Below is a small trained network, with its code and all its weights. Each question gives an input and a target symbol and asks what happens when units are switched off, that is, made to give their printed mean instead of their output.

import numpy as np


def w(rows, s, z=0):
    codes = np.array(rows[::2]) - 128.0
    scale = np.full(codes.shape[1], s)
    scale[-1] = z or s
    return codes * scale


def norm(h):
    return h / np.sqrt((h * h).mean(-1, keepdims=True) + 1e-5)


def f(y):
    return y / 2 * (1 + np.tanh(0.7978845608 * (y + 0.044715 * y**3)))


def softmax(a):
    e = np.exp(a - a.max(-1, keepdims=True))
    return e / e.sum(-1, keepdims=True)


def log_softmax(a):
    a = a - a.max(-1, keepdims=True)
    return a - np.log(np.exp(a).sum(-1, keepdims=True))


def net(x, mask):
    ids = ['ΘΩαβγεζητψ'.index(c) for c in x.split()]
    T = len(ids)
    res = E[ids] + P[:T]
    r = norm(res)
    for j in range(2):
        rows = slice(2 * j, 2 * j + 2)
        q, k, v = (r @ M[0][rows].T for M in (Q, K, V))
        z = softmax(np.where(np.tri(T) > 0, q @ k.T / 2**0.5, -1e9)) @ v
        o = O[0][rows]
        res = res + np.where(mask[j], z, o[:, -1]) @ o[:, :-1]
    y = f(norm(res) @ A[0][:, :-1].T + A[0][:, -1])
    res = res + np.where(mask[2:26], y, B[0][:, -1]) @ B[0][:, :-1]
    return log_softmax(norm(res)[-1] @ U[:, :-1].T + U[:, -1])


Q, K, V, O, A, B = {}, {}, {}, {}, {}, {}
E = w([
[37,101,85,202,109,169,138,139,123,94,101,138],'Θ',
[146,181,51,122,134,155,159,57,188,103,187,176],'Ω',
[62,83,76,206,102,147,130,119,95,89,90,125],'α',
[137,192,89,90,81,32,99,58,124,125,33,156],'β',
[139,95,144,118,51,176,96,109,99,51,128,99],'γ',
[9,151,104,188,142,124,120,96,89,69,83,183],'ε',
[109,132,112,102,30,210,128,134,136,100,96,89],'ζ',
[52,44,114,159,174,190,174,203,224,164,145,120],'η',
[99,127,165,141,40,166,133,81,190,148,158,71],'τ',
[7,79,84,220,89,185,145,146,103,107,119,140],'ψ',
],0.011)
P = w([
[109,45,160,226,123,94,254,147,144,103,60,188],'0',
[103,111,112,213,73,119,193,143,152,72,62,186],'1',
[101,126,102,190,60,122,157,130,153,69,77,171],'2',
[100,151,89,159,59,136,122,118,153,70,99,157],'3',
[103,159,79,135,66,134,92,104,155,75,126,143],'4',
[110,145,76,126,65,151,61,99,140,93,147,115],'5',
[118,139,75,91,80,159,35,83,127,107,151,106],'6',
[127,131,59,64,106,177,27,72,93,143,158,74],'7',
[115,132,64,31,131,175,10,65,75,138,173,44],'8',
],0.0086)
Q[0] = w([
[121,63,159,86,213,134,133,219,163,180,162,105],'head 1',
[193,36,215,136,177,49,168,252,132,170,88,65],'head 1',
[185,140,117,84,215,135,186,155,243,164,229,186],'head 2',
[198,101,194,102,157,108,191,187,154,161,114,114],'head 2',
],0.045)
K[0] = w([
[72,168,115,164,141,202,102,203,230,146,206,124],'head 1',
[107,22,155,132,83,250,112,168,75,115,159,17],'head 1',
[119,97,137,232,141,129,252,170,170,135,113,229],'head 2',
[36,87,134,202,140,95,117,170,82,111,63,130],'head 2',
],0.038)
V[0] = w([
[203,199,116,139,147,16,139,188,87,196,124,152],'head 1',
[173,122,149,211,142,112,190,197,191,146,125,228],'head 1',
[239,116,88,174,169,147,144,136,68,77,162,249],'head 2',
[36,93,114,192,157,81,111,142,217,202,100,141],'head 2',
],0.012)
O[0] = w([
[134,166,136,141,82,137,170,123,97,118,254,130,68],'head 1',
[134,87,120,77,111,158,96,101,146,129,122,108,248],'head 1',
[145,126,128,153,116,81,109,182,99,156,200,151,116],'head 2',
[153,184,110,160,167,118,127,75,88,179,124,138,108],'head 2',
],0.0076,0.012)
A[0] = w([
[94,138,232,161,104,111,134,104,199,201,186,48,45],'neuron 1',
[130,138,144,124,147,107,63,180,95,153,205,109,79],'neuron 2',
[123,145,119,127,166,179,133,103,111,140,164,111,117],'neuron 3',
[137,157,150,105,104,132,139,113,119,115,134,99,121],'neuron 4',
[124,76,197,128,146,123,142,174,125,84,191,133,56],'neuron 5',
[119,115,144,117,140,175,182,162,105,92,156,153,107],'neuron 6',
[131,101,148,102,140,148,102,150,141,128,133,108,113],'neuron 7',
[147,97,155,197,188,83,249,166,217,132,107,202,131],'neuron 8',
[147,144,127,135,123,92,96,127,129,124,104,166,124],'neuron 9',
[189,185,136,91,148,101,41,142,122,158,162,126,2],'neuron 10',
[131,84,100,168,136,134,131,148,183,186,121,114,152],'neuron 11',
[122,135,145,105,134,99,131,129,89,133,153,86,110],'neuron 12',
[155,161,89,104,125,105,110,103,102,155,131,117,114],'neuron 13',
[162,144,174,215,136,90,238,171,178,123,74,164,107],'neuron 14',
[107,109,157,110,169,133,83,105,75,138,148,141,103],'neuron 15',
[146,152,158,187,137,128,187,139,126,141,136,147,127],'neuron 16',
[161,137,141,151,105,150,170,183,96,125,121,148,123],'neuron 17',
[164,159,145,106,207,147,155,111,149,114,194,153,79],'neuron 18',
[138,91,159,124,158,177,212,100,126,104,111,158,89],'neuron 19',
[104,125,120,156,140,132,69,136,65,129,171,123,101],'neuron 20',
[118,132,136,151,141,148,176,119,115,146,129,135,81],'neuron 21',
[139,133,163,88,124,90,94,109,113,149,129,98,111],'neuron 22',
[103,125,176,137,168,140,40,155,107,157,102,87,89],'neuron 23',
[107,129,141,158,136,124,130,132,139,145,134,101,110],'neuron 24',
],0.019,0.0092)
B[0] = w([
[161,102,93,146,59,128,179,134,154,88,152,47,128],'neuron 1',
[139,209,133,134,141,187,120,167,230,155,145,103,157],'neuron 2',
[127,90,95,130,123,88,166,124,172,118,126,121,147],'neuron 3',
[84,102,112,145,145,130,114,146,137,146,94,129,176],'neuron 4',
[150,114,152,138,139,156,161,78,55,104,253,164,155],'neuron 5',
[112,119,147,133,147,156,102,112,118,157,63,115,163],'neuron 6',
[123,131,118,143,137,165,137,121,151,142,99,147,195],'neuron 7',
[212,132,114,182,142,198,205,91,206,107,81,213,165],'neuron 8',
[129,131,150,142,100,139,128,144,120,153,152,110,190],'neuron 9',
[89,108,150,77,150,117,83,117,59,118,154,6,145],'neuron 10',
[137,109,128,146,124,165,156,120,154,117,69,163,254],'neuron 11',
[90,144,106,125,128,136,111,132,122,133,135,131,124],'neuron 12',
[85,114,132,123,145,119,108,150,121,128,107,110,176],'neuron 13',
[198,119,97,96,115,31,141,91,111,102,119,212,148],'neuron 14',
[159,126,92,96,158,169,132,137,120,109,117,100,136],'neuron 15',
[155,163,101,102,134,62,132,136,76,138,117,137,140],'neuron 16',
[102,166,129,128,143,82,144,123,127,118,141,106,127],'neuron 17',
[127,174,132,131,139,193,108,123,182,135,153,192,136],'neuron 18',
[164,136,135,141,101,116,139,183,131,149,203,137,160],'neuron 19',
[113,103,112,111,132,110,116,116,171,130,93,185,179],'neuron 20',
[159,133,133,118,99,107,128,123,102,112,128,113,125],'neuron 21',
[144,121,87,118,148,88,132,122,98,142,103,127,127],'neuron 22',
[108,78,115,73,124,189,105,125,155,132,123,80,209],'neuron 23',
[142,128,113,131,99,130,122,119,119,126,129,122,117],'neuron 24',
],0.025,0.0082)
U = w([
[118,142,93,106,128,3,114,125,73,136,83,170,182],'Θ',
[173,81,108,132,81,175,162,94,193,108,95,201,193],'Ω',
[152,144,152,134,139,105,134,153,107,143,127,129,22],'α',
[115,96,189,137,156,144,139,70,41,101,195,157,132],'β',
[168,131,126,37,192,127,89,123,121,114,125,43,128],'γ',
[103,226,131,117,170,123,96,151,193,159,196,187,110],'ε',
[34,104,138,152,128,170,72,171,123,180,84,56,158],'ζ',
[157,137,156,135,141,105,126,155,108,132,125,131,22],'η',
[146,143,159,144,111,114,131,163,114,130,130,118,2],'τ',
[140,119,95,167,67,84,217,151,141,114,188,51,110],'ψ',
],0.006,0.0043)

Each question gives the input, a string of symbols that net reads in full, and the target symbol t.
The units are the heads (2 rows each of Q, K, V and O) and the neurons (one row each of A and B). Each row of codes is followed by its name. A weight is (code - 128) times the scale printed after its matrix; where a second scale follows, it is the last column's (O, A, B and U).
mask holds one flag per unit, heads first, then neurons. A switched-off unit (its flag False) gives its mean, the last column of its rows in O or B, instead of its output. The means were averaged over made-up inputs and are rounded, as every weight is.
A unit's drop is (log p(t) with every unit on - log p(t) with that unit switched off) / (log p(t) with every unit on - log p(t) with every unit switched off).
The circuit of an input: a set's keep is (log p(t) with only the set's units on - log p(t) with every unit switched off) / (log p(t) with every unit on - log p(t) with every unit switched off). Starting from the 12 units with the biggest drops (on a tie, the unit counted first), units are removed one at a time, each time the one whose removal leaves the highest keep (on an exact tie, the one counted first), for as long as the keep stays at least 0.8.
circuit, biggest first: the units of the circuit, biggest drop first
k most important neurons: the k neurons with the biggest drops, biggest first
heads that matter: for each layer, one digit per head in row order, 1 if its drop is at least 0.15 and else 0, layers parted by /
drop of u: that unit's drop, to one decimal
input Θ β ζ γ η γ, target β: circuit, biggest first => [head 2; neuron 5; head 1]
input α ε ε, target ζ: circuit, biggest first => [head 2; neuron 8; neuron 11]
input β ε ζ, target ζ: heads that matter => 10
input Ω ζ ε τ γ η η τ β, target Θ: heads that matter => 10
input τ β ε η ε γ Θ Θ, target β: heads that matter => 11
input ε β τ β, target ζ: heads that matter => 10
input Θ ε Θ β ε γ α ε, target β: circuit, biggest first => [head 2; head 1; neuron 5]
input ε β Ω γ η Ω ε, target ε: 2 most important neurons => [neuron 2; neuron 11]
input τ γ ε γ Θ τ ψ β Ω, target ε: circuit, biggest first => [head 1; neuron 11]
input γ η γ, target ζ: most important neuron => [neuron 8]
input γ Ω α η β τ Ω ζ Θ, target ζ: circuit, biggest first => [neuron 6; head 1; neuron 11]
input β ψ ζ α, target ζ: circuit, biggest first => [head 1; neuron 6; neuron 11; neuron 8]
input ε ζ Ω ψ Ω Ω, target ζ: circuit, biggest first => [head 2; neuron 10; neuron 13]
input ε τ Ω ψ Ω τ ε η Ω, target γ: circuit, biggest first => [neuron 10; head 2]
input η ζ ζ ψ γ Θ β η ζ, target ζ: circuit, biggest first => [head 1; neuron 11; neuron 4]
input β η β ε η ε Ω ε β, target Θ: circuit, biggest first => [neuron 22]
input τ ψ η Θ Ω Ω, target ζ: 2 most important neurons => [neuron 10; neuron 8]
input Ω ε α ε Ω β γ ψ, target β: circuit, biggest first => [head 2; head 1; neuron 5]
input Ω η γ ζ β γ ζ α, target ζ: 3 most important neurons => [neuron 6; neuron 11; neuron 8]
input ε ψ ε ε β ψ, target Θ: most important neuron => [neuron 16]
input η Θ η β τ ε, target ψ: 2 most important neurons => [neuron 19; neuron 11]
input β ε α ζ ε, target ζ: drop of neuron 5 => 0.2
input Ω Ω Θ ζ β α α, target Θ: drop of neuron 8 => 0.1
input Ω γ β Ω ψ Θ, target ε: drop of neuron 2 => 0.4
